[  9  -9  -8  -3 -10  60   8 -36  22 -27  30  44  24  27  20  16 -16  19
  17 -20 -15   4  11  13   7   6   3   7 -21 -26  -6  24 -15  13  42 -12
  28   9 -25   1 -13  22 -19  20  -9  22   6   9  -5 -17  -6  22 -29   4
  13 -46  -5 -31   0  -1  -1 -13  27 -33   6  13  29  10  31 -20  17  -8
  32   9 -23  15   8] -> <84>
[ -8 -11  27   8 -17  46  10  -6  33 -23  24  21  11  42  44  19  14  25
  10   3   3  -1   5  33 -11   2  -2  19 -49  -4 -19  14 -25  27  18  -5
  36  31 -17  12 -10  37 -36  -1  32   6  -2  10 -14  37 -43  24  28   3
  -2 -13  -1   3   6   0 -14 -31  -6  26  22  -6  22   0  25 -23  17 -14
  19  19 -10  30   6] -> <92>
[ 11 -27 -10  -6  -9  61  28 -50  35 -39  31  14   2  22  39  38  73  31
  -5  11 -15  -8  15  16  -6 -19   2   7 -26 -24 -31  25  25  19  26   5
   7  13 -56  12 -17  37 -18  39 -16  -8  12   9 -22  21  19  24  22  -7
   9 -14 -37 -25 -12 -25   3 -10  15   0 -16  -4  48  14  14 -27  13 -39
  35  -1 -13  36  -5] -> <89>
[ -4 -17 -18   1 -49  35   9 -42  48 -37  11  47  -4  57  30  25 -93  37
  34  -3 -12 -10   5   8   3  -2   5  -2 -46   9 -15  10   0  18  30  -4
  27  41 -22  28 -24  24 -46  21  35  10  13  10   5  10 -47  22  21  13
 -14 -30 -10 -17  38  -5 -10 -10  -3 -17  11 -12  11   6  29 -14  27 -18
  33  40  -9  58  11] -> <96>
[ -6 -39 -16   7 -24  49  20 -27  37 -38  55  24  18  35  62  22  27  33
   9   3   7  -6   4  41   9  15  -5  25 -30   5 -11  13 -30  18  22   8
  41  28  -9  21 -16  34 -43  -4  43  -8  -6  17 -16  73 -52  39  37   4
   3 -29  -5  -3  64  -9 -24 -26 -39  43  18  -2  53   1  28 -35  29 -22
  22  13 -16  41   3] -> <92>
[ -6 -39 -17  -1 -38  32   5 -19  72 -28  26  28   9  49  33   5 -50  42
  34  -1  -2  -3 -15  34   3  13  -6   7 -50  12 -12  16 -10  27  25  -3
  46  16 -26  10 -13  34 -43   1  55  -2   4  10 -25  33 -58  19  33  -4
  -5 -30 -16  -2  -3 -10 -17 -10  26  11  16  -1  19   1  25 -21  25 -21
  17   2 -16  38  -1] -> <96>
[ -5 -25 -13  15 -21  54   4  -5  25 -24  42  29  13  37  36  15  -7  29
  13  12   1  -2  -4  40   8   4   4  13 -35  10  -9   6 -42  33  21   0
  45  23  -7   4  -9  27 -41 -17  65  -1  -9  12 -10  60 -57  27  28   5
 -24 -17   7   8   5  -8 -22 -36  -3  17  34   5  12  -2  31 -29  29 -24
  12  25 -15  27   1] -> <92>
[-14 -27  -7   8 -18  27   8 -17  13 -19  17  21  14  36  42  -2   7  22
 -12   6   2   3  -9  20   0   4   1  19 -27  13   5   3 -30  14  16   1
  13  26  -4  16  -6  32 -27 -14  24  11  -4  18  -4  43 -21  27  16   5
   2  -8   3  12  -1 -12 -16 -19 -20  22  23  -6  13   3  23 -12  14  -5
  -5   9 -10  20   7] -> <92>
[ -7   9 -11   0 -33  21  14 -25  41 -25  15  32  -8  50  25  15 -77  32
  26  23 -12 -14  -4  48   7   9  -5  -6 -18   0 -48   6 -20  24  16  -1
  23  10 -19   4 -15  28 -34  21  55  14  20 -10  -9  53 -32  18  37  -4
  11 -19  -7 -10  17  -2 -18 -27   2   1  15  -4   2 -25  30 -28  28 -11
  31  46  -9  50   5] -> <96>
[ -7 -21   0   3 -20  61   9 -48  40 -30  34  15   3  23  29  27  20  22
  -2 -24   0  -8   0  36 -20 -11  -5   1 -31 -28 -43  21 -11  20  10  -9
  53  36 -13  -5  -9  22 -22  16  30  -7  12  -4 -34  70 -66  32  31  -2
  10 -38 -23 -13  23 -12 -11 -11  35 -12  42 -10  21  -3  29 -42  30 -18
  24  31  -8  36 -29] -> <89>
[  1 -31  -9   3 -23  39  17 -12  19 -32  22  33  21  40  49  23  24  31
   4   0   2   1   2  23  -5   1  -4  27 -32  13 -18   5 -24   1  17   2
  17  30  -8  19 -10  27 -36 -22  30  -3 -10  16  -8  58 -56  38  15   0
  -4 -12   3   7  15  -9 -25 -16 -16  29  14 -10  16   3  53 -23  24 -14
  12  18   3  33   3] -> <92>
[  1 -22  -8   8 -20  35   5  -6 -11 -12   9  18  24  28  32   7  14  22
  -1  20 -18  -2   6  15 -14  -8 -10  26 -15  22  -5  -3 -32   5  10   9
  18  18  -8  24   4  31 -24 -18  30  -1 -24   8  -5  51 -47  19  11  13
 -12   1  20  19  -3   0 -18 -29 -33  28  -3  -4  13  -1  30 -17  17  -4
   2   6  -8   3   8] -> <92>
[  7  -3 -10   6 -12  60  20 -47  35 -27  29  11  -5  31  22  22  22  36
  -3  24 -10 -22   4  38   1   1   1   1 -29  -3 -48  11  -8  20  30  -8
  24   7 -43   6  -3  34 -22  47  16   1  14  -3 -22  16 -16  19  27  -5
  13 -20 -21 -17 -12  -7 -13 -43  21   9  15 -24  25  11  25 -11  22 -29
  33  24  -7  48 -14] -> <89>
[ -9 -57   8   1  -8  60  -3 -13  66 -34  39  17  17   3  45  23  70  22
   3 -50  10   0   1  47   3  -2  -7  24 -21 -23  -9  29  -7  14   5   6
  51  29 -13  -3 -14  20 -25 -21   5  -4   2  32 -28  58 -21  33   8   1
  -9 -37  -7   3   6  -3  -4  12  21 -14  12  19  26   4   7 -35  20 -21
   5 -19 -11  10  -6] -> <85>
[  0 -11  -4  -6  -8  33  22 -31  33 -43  11  12   2  31  25  25  17  23
   1   6  -5 -15  10  17 -27   4  -2  -2 -31  -4 -31  13  11  15  15   4
  26  19 -27   1 -11  14 -26  20  17  -8  20  -7 -22  27  -9  24  26  -6
   5 -13 -23  -9  10 -15 -14 -16   5   5  18 -23  23 -10  17 -19  23 -20
  25  21  -4  47 -12] -> <89>
[ -7 -26   0  -8 -22  47  26 -33  50 -31  31   8  16  29  31  24 -20  30
   1  -7  -5 -14  -7  31   4 -22  -7  -4 -42  -5 -34  29   5  29   2  -1
  23  30 -38   5  -6  30 -26  36  33  -5  40   1 -22  89 -13  18  35   0
   1  -9 -25 -10   8 -14 -22  -3  22  -4  12 -15  13  12  24 -33  15  -6
  24  31  -8  42 -14] -> <89>
[-14 -49 -15   4 -15  27   6 -14  28 -18  35  30  25  23  56  25   2  33
  17  12   8  -8  -5  35   0   0   2  20 -25   0  -7   9 -31  30  29  -1
  31  13 -17  28  -1  27 -31 -30  48   7 -13  15 -25  94 -42  28  20   3
  -6 -13  12  13  -7   2  -4 -12   7  28   5  13  42   7  30 -29  27 -18
  12   1  -9  10  -1] -> <92>
[  0  -9  -8  14  -4  43  11 -29  33 -18  25  13  -4  14  19  11  17  17
   7  11 -10  -7   7  35   3  -3  -5  -2 -14 -10 -12  16   3  12   1   1
  16  -4 -29  -4 -11   3  -9  40  17  22  19  -9 -18  37  -4   6  22 -11
  23 -13 -11 -25   2  -7  -6 -21  38  -7  15   4  12   9  15 -30  13 -11
  42  18 -11  30 -14] -> <89>
[  11  -14  -13   19    8   51   16  -34   53  -22   29   26  -36   41
    4   -5    6   23   24   -2  -10    5   16   21   13    3    4    7
  -37  -25  -30   31    3   15   40   -9   42   -2  -32  -27   -2   24
  -34   54   -3    7   15   12  -29 -100   -5   18   17   -5    7  -42
  -28  -39  -10   -6   -1  -29   53  -14   20   -4   13    4    5  -15
   29  -22   50   -2    0   49  -11] -> <93>
[ 18   6   3  13  11  14  12   5  -1  -2  -1 -27  -3  16  -6  -6  35   3
 -20  28   0  -2  -1  -2  -1   0 -20  -4  -7   7 -15  11   2  24   9  -2
  -5 -23 -15  -7   1   3   2  25   1 -19  -4   1 -24 -56  12  -5   5  -3
  13   9 -23  12 -51 -14  -9 -33   4  18  20 -29   9  -9  -6   4  -2 -12
   7  -9   0   7  -4] -> <93>

[ 48  22  17   7  33  -7   4   7 -25   9 -10 -10 -14   4   1  24  53  10
  10  -6   0  -3  28  10  13  -2 -20   2  15  29  20  -4   0 -50  -2   3
   6 -28  -8 -15  76   1 -35   0   7  19   7  -3  40  -6  -7   8 -57 -25
   1 -20 -30   4  -9  17  10  -3 -23   3  -9  13   2  16  15  25  24  -7
   3 -20  50  -9  75] -> F
[ 20  10  16  12   6 -22  -3   0 -18   1 -11 -10   4   4   5  10   1 -16
  13   5   0  -1   6  -3  13  -2  13  -1  38  40 -59   1 -30  -6  10  16
  -3  11  -7 -14  20  11 -35  -1   3  16  -9  -9   3  -6 -49  -6 -59   1
   2 -13 -32  25  -7   0  -6  12 -13  -5 -18  21  11  12   3  11  21 -23
  -5 -21  44  -4  87] -> R
[ 36  33  22   6  43  -3   2  12 -36   4  11  -4  13   3  -5  21  56  24
  16 -58  40  19  37  16 -19   2 -68   6 -54  87  58   3  20 -37   6 -15
  15 -30 -22   8  84   2 -14  20 -10   2  -3   4  51  -3  50  -5  36 -10
  -5 -10 -19 -23 -20   9  37  -1   7 -21  -6 -22 -14  21   6 -17  18  29
  10 -10  61  -8 -26] -> U
[ 35  -6  13   6 -13  -5   5 -13 -26   0 -16 -21  17  12  -6  15  17  23
  13 -22   6  20   2  21  -3  -6 -42  10 -79  82   3  31  10  17  -3 -34
   2   4   4 -25  67   2 -30  28 -19 -30  -8   0  -5  -7   8   3  40  10
   5  10  -6 -30   2  -3  18   1   2  -9 -14 -31 -19  16 -12  -7   7  30
  12  -6  11   7 -69] -> U
[  6  -8  19 -10  11  21  -2   0  13   1  13 -24 -15  -2 -18 -21  -9  -9
  -1   0  32  -4 -14  -2 -11  -1  31   1 -11  18  81 -27 -15 -57 -12   7
 -12 -20 -14  47 -67  -2  -3   7   4  17   2   0  -3   4  70  -8  -5 -25
   6   6  57  -2  -2  -6 -48  -6  -1   7  11  -9  -2   3   4  24   7 -24
 -15 -10  -2   0  42] -> R
[ 80   8   6   7  29 -31  -3   4 -34  27 -11 -25 -23  -4   3  14  23  20
  15   0  -7  -9   4   4   0  -2 -28  11  -6 -53 -38  19  -9  -4  -1 -24
  11 -20  17 -20  27  11  -6   7   1  -9   4  12  18  -2 -18  -4 -43  -5
  -7 -16 -12  14  -4  17  18  10  -3   4   5 -18   4  20   3  18  29 -15
   9  -7  69  -7  -6] -> U
[ 36   6   9   0  17 -25   0   5 -24   8   0 -19 -22   2   4  19  20   8
  -8  10  16  -3   3   7   1   0  -2   3  25 -45  -6   8 -17 -27  -6  -4
   6 -13  10 -14  -3  -1 -18   0  15  13  -1  10  -5  -4  -9  -3 -77 -15
  -7 -11  21  10  -7   2 -11  14   1  19   0  -5  -6   5  13  15  25 -32
   2 -14  10 -13  54] -> F
[ 17  23  20  -6  48 -13  -4  -1 -19  -9  18 -33   2  10 -17   6  25  -6
  13 -48  39  20  30  -5  -5   1 -63  -6 -24  87  49 -15   8 -25   5   5
  -6 -15 -28  33  15   0 -17  15 -20  14   1  -2  27  -7  61   3  57 -16
  12  -1 -35 -40   2   5  21   2   0  -9  -9 -23 -19  16   1 -12  -1  37
   6   0  31 -17 -27] -> U
[-26 -12 -21  -8   7  23   5  -4  26   1   6  21 -12  -7  -2 -12   2   9
 -12  10  -9 -11  -2  -1   2   4  15   1   8 -68  27   4   9  -8  -6   2
  -5 -12  12   2   0 -11  29   2   7  -9  -3   5  -3  10  15   3  17   0
  -3   5  -2  -4   3   0  -9  -7   9   1  17  12   8 -21   1   9 -15   3
   4   9 -40   5 -57] -> E
[ 47   7   6   6  71  -9  -3  12 -28   1   7 -31 -39  -5  -9  13  21 -54
   7   8  19  -3  33   2  29   7 -46  -3  39 -46   9 -10   8 -23 -10  11
 -65 -33   5 -13  30 -10 -17  11  -5  28  12  -2  20  -1   3  -4 -44 -17
   6 -12 -47 -19 -10  12 -22   0   2  12  -5   4   7   1   1  34  15 -13
   7   6  17 -15  27] -> U
[ -7  11  18   0   9  13   3  -1   8   7  -6  -3   1   0  -1  -3  29   8
   9 -12  28   0   3  10   0   0  11  -3  -8  67  56 -13   0 -50   9  28
   1  -8 -16  13  65   4 -22  -2   3   8  -3  -8  27  -2  22  -4  -4 -14
  10  -8   2  10  -6   2  -9   2  -1  -1  -8  13   0   9   9  12  12  -2
  -1 -18  23  -5  34] -> E
[ 39   1  26  -1 -23 -18  -9  -6  -9 -11  -7 -18   5   0 -12 -10 -16 -28
  12   7  -8 -21 -11  -2  31  -8  34  -5  40   4 -53 -26 -13  -9  11   2
  -6  17 -14   6 -33   8  -5 -15   7  24  -2  -7   2   7 -19  -6 -41   4
   3 -11 -13  30  -6  -1 -17   6  -7 -11  -8   8   8  14  -2  12  15 -24
 -11   2  30  -8  87] -> R
[-17   7  17   3  20   4   4   2   4 -10  -4  -5  10   2 -12   3  32   4
  18 -39  35  21  23   7 -20   3 -20  -5 -30  87  35  -3  -1 -34  15  17
  -2  -6 -25  29  64   8 -48   6  -5   2  -1 -10  20 -14  19  -5  25 -11
   6  -2 -24 -12  -3   2  14  11 -10 -12 -16   5 -13   9   7  -9   2  15
  -4 -14  41  -3   4] -> R
[ 15   8  19   3  -3  10  -2   1 -11   0  -2  10  15   7 -12   2  24   5
  -2 -33  15   9  10   9   0  -4  -8   3 -13  67  63  -8  29 -17   2  -4
   7 -14 -23  -5  33  -7  -8   9   1   4  -1  -2  21  -4  41  -1   6  -5
  -3  -6  11 -16  -3  10   7  -4  14  -2  -5  -1  -8  16   2  -8  13  15
  -2  -6  -2  -3  29] -> E
[ -4 -29   9   5 -41  23  11   3   5  -5 -11  27  10  12  -2  13   3  11
 -18   5   3  20 -13   2   0   0  14   2 -68  46  55  25  12  15   6   1
  -6  11   4 -41  63  -6 -19  19  -3 -17  -3   4   7  -5  -2   3  12  12
   1   9  25 -19   5 -12  -7  -4   7  26  -5   5 -18  -6   1   6   2  23
   8  -6 -66  16 -26] -> U
[-25   3  24  -2 -39  12  -3  -5  16 -14   9  -2  10   4  -9 -13 -14 -31
   5 -14  12   0 -11  -2   8   3  28   1  -2  68  32 -35   7 -22   2  31
 -11  13 -29  32 -26  -2  -9  -5  -2  29  -2  -5 -13   4  44  -1  23  -9
   4   2  19  -2   4  -5 -25  -6  -1  -1   1  15  -9  -6   1  -3   2   1
  -7   1 -45   6  64] -> R
[ 52 -25  37  -2   3  17  -5   6 -13  11 -19 -25 -21  -4 -20  -9   3   3
  -3  17   7 -12 -17   1  20  -7  28  -5 -11 -37  47  -2 -12 -30  -1  -8
  -3 -18  14  -6 -13  -1  -7   8  -8  11  -1   3  12  -1  23  -1 -48 -12
  -6  -7  26   0   2   3 -31   3   7  15  -6  -3   2   8   7  46  28 -25
  -2 -13  -3 -10  38] -> F
[ 13  22  25  -1 -40 -35  -3  -4 -16   0  14 -76  -6  -2  14   0  -2  20
  24 -26  28   3  -6   4   5   1 -36  -4   3  12 -60 -25 -20 -27   4  -8
   0  14   7  36  19  10 -24  -2  -6   9  -6   0  -4  -8  40   4  36  -7
   6  -4   1  13  -5 -11  -9   9  -6 -10  -3 -43 -20  21  -2 -12  -2  -9
   7   2  33  -4 -69] -> U
[-45   2  11  -1   9  17   3   4  17  -8  14   1  12   4  -3  -2   7 -10
  -2 -18  30  18   5  -6 -28   0   5 -12 -35  87  68  -9  -2 -38   0  20
  -8  -4 -17  28  -6   3 -19  13  -3   3  -8   6  -3  -4  46  -1  25 -18
   6  11  33 -20  -1  -8 -18  -4   3   8 -10  -3 -11  -6  -1  -3  -4   8
  -2 -10 -24   3  -1] -> R
[ 24   8  38   4 -13 -14  -1   1 -28  -4   1 -53 -16  13  -3  12  16  -6
  17 -10  38  14   3  -6  27  -9  -9 -11 -28  46  -7 -19 -13 -31   3  13
  -1  10  -2  -9  52   0 -56   0  -3  38  -5   0  20  -9  13  -6 -28  -9
  13  -9  -4  -5  -8 -13 -27   6  -1   7 -22  -8 -14   9   7  25  20 -12
   2 -25  -1  -5  57] -> E
[ 44  10 -18  14  68   0  -7   1 -21  12   7  14 -18  -5 -10   5  18  -1
 -16  -6  -9  -7  42  12   8  -1 -46   6  24 -59  28  11  20   7 -17 -10
   8 -34   3 -16 -15 -12  35   6   2   7  10   8  18   6   1  -3 -21   2
  -5  -7 -40 -18 -14  21  29  -7   6  -2  12   3  18   3   5   0   9  13
   8   7  25 -17   9] -> U
[-29  15 -13  -1 -11  -6  -5  -4  27   1  17 -10  -9 -12   8 -18 -17   4
  -9  -3  -6 -24  -5  -4 -20   9  23  -6  41 -81   6 -30 -18 -37   0   5
   6  -8   0  56 -87   3  54 -22  17  14   9   9 -34   8  43   0   9  -9
   1   4  45  30   0  -3 -19  -4   7  -5  21 -13  11 -15  13 -25  -5 -23
 -13   5  -3 -11  -9] -> R
[ 32  41   2  -8   0 -27  -2  -5 -27  27  -5 -16  -1   1  20  14  39  33
  16 -49  16  -7  13  18 -38   4 -37   7 -13   8 -10   2   1 -44   3 -11
  26 -15  -3  28  18   9  25  -2   6  -6   1  13  14  -4  26   0  17  -7
 -12 -24   7  32  -9  10  33   3   5 -24  17 -30   1  15   9 -28  22  -3
  13 -22  84 -12 -33] -> U
[ 44 -12   9 -11  28 -11  -4 -29 -10  -5  -1 -50 -41  -3  -9  -7  -1   0
   7  32  16   4   6 -13  34  -8 -32  -9  20 -57   0  -9  -8 -11 -10  -6
 -10 -18  23  -3   7 -11 -28   8  -9  13   4  -5  11   1  27  -4 -31 -17
   5  -5 -17 -19  -7  -4 -13   3  -4  18   2  -9   0   3   2  44  -1 -12
   5   6  -3 -11 -24] -> E
[ 50   6   4   1  44 -11  -8  -3 -13  14  -1 -40 -17  -4  -3 -13  14  21
  18   3   0 -11  -4  -1 -30   2   0  -2 -11 -24   6   3 -24 -35   2 -22
   3 -10   7  39 -68   6  20   3   5  -7  -2  16 -10   5  28  -2 -35 -19
  -7  -4  31  12   0   9 -11   3  -5   3   3 -29   5  16   6  12  12 -32
 -11 -26  85 -10  -4] -> R
[ 15   3 -27   0  -9   5  -6  -8  16   8   9  11  -5 -17  11 -11 -17   3
 -16  -5 -20 -23 -11   0   4  -2  -1  -1  30 -87   7 -12   8   3 -12 -15
   6 -13  11  15 -67 -16  75 -12   3   2   8   4 -11  13  36  -2  24   1
 -11   2  11   6   6   3   5  -6  13 -11  22  -7  23 -10  -1  -6  -7   9
   0  20 -24   0 -49] -> E
[ 32   9   5   6  35  -8   7  10 -16   6 -10 -10 -10   6  -2   9  31  28
  14  -2   9   5   4   9 -24   1 -19   4 -35  74   6  22  -7 -13   7 -11
   8 -12   7 -14  37   7 -19  10   3 -16  -7  -4  18  -8 -22  -4 -33  -5
  -6 -13  -6   6  -2   7  22   9  -6   2  -4  -8 -15  18  -2  10  18 -15
  20 -23  77  -6  -1] -> R
[ 36  -2  15  10 -36 -15  -5   3  -7  15 -14  -5  -5  -5   2  10   3   5
  -2  14  -2 -21 -18  -4  27   0  47  -9  16 -50  -1 -14 -18 -26  -2  -3
   1  10   8 -13   3   4  10  -7  16  14  -1  -6  -3   5  -7  -1 -58  -6
  -1  -9  39  37  -2  -2 -21   9   6   2   3  17   1   5   6  23  32 -32
  -5 -10  -9   2  71] -> F

[  5   0   8   4  18   7   3   4  -3   8 -19  -6 -17  -7  -5   0   8   2
 -24   8   5   8  -3  -1 -11  -9   1   8  -4   5 -18  11  21  -9  -3  16
   2  39  12  -4   5   5 -26   8  25  -1   5 -60  -7  -6  -1 -14 -12 -30
 -16  25 -15 -20  -1  -4  17   7  24  -1 -15  34   6  -2  -1  10   3  -3
   4   7  35  -9  18] -> (60)
[ -8   4  -1  12   6  13  -2  -3  -3   3 -10   8 -19   0  -6  -5  14   7
 -13   8   1  10  -4   5 -17  -9  -4   5  -4   7 -27   8  -6   0  -1   3
  25  26   3   3  10   6 -11   5  14 -14  18 -45  -2 -11 -19   2  -7 -10
 -21   7 -11 -12  -4   2  14   7  23   2  -6  14   4  -3  -4 -11 -12   3
 -12  -1  34 -10  -7] -> (60)
[  0   1   9 -10   7  10  -3   3  -8   9 -16   5 -11  -3  -2  -1   4   2
 -14  11   4   4  -9  -4 -11 -11   1   6  -2   6 -20   9   8   0  -1  12
   9  28   7  -4   7   0 -13   8  25   6   7 -47   1  -2  -3  -5 -13 -25
 -22  19  -8 -20   3  -2  19   5  12  -6 -10  25   7   4  -3   1  -1   5
  -2   4  25  -7  13] -> (60)
[-10  -5  -7  34   7  13   0   2  -5  -2  -7   6  -7   6  -3 -18  26   8
  -9   6  -2  17  -5   7 -11  -3  -1   3  -2   4 -33  19  -7  -7  -2  12
  21  15   2   7   4  15  -6  12  22 -22  17 -58  -1 -13 -18  10  -2 -11
 -22  -8 -25   7  -3   7  14   2  24   3  -8  23   1  -9  -2   7 -20   2
 -13 -10  40 -23 -17] -> (60)
[ -1  -8   1 -10   0   5   1   1 -11  12  -8   3 -16  -8   1   1   0  10
  -9   0   8   9  -1  -4 -14  -6   0  10   3   2 -19  -2  11  -9   2   9
  10  28  12 -15   5   8  -6   4  24   9   6 -48  -2   3  -1 -10 -10 -13
 -15  15 -12 -11 -11   1  18   0  16  -3  -8  25   7   3  -9   0  -5   1
  -4   1  25 -13  11] -> (60)
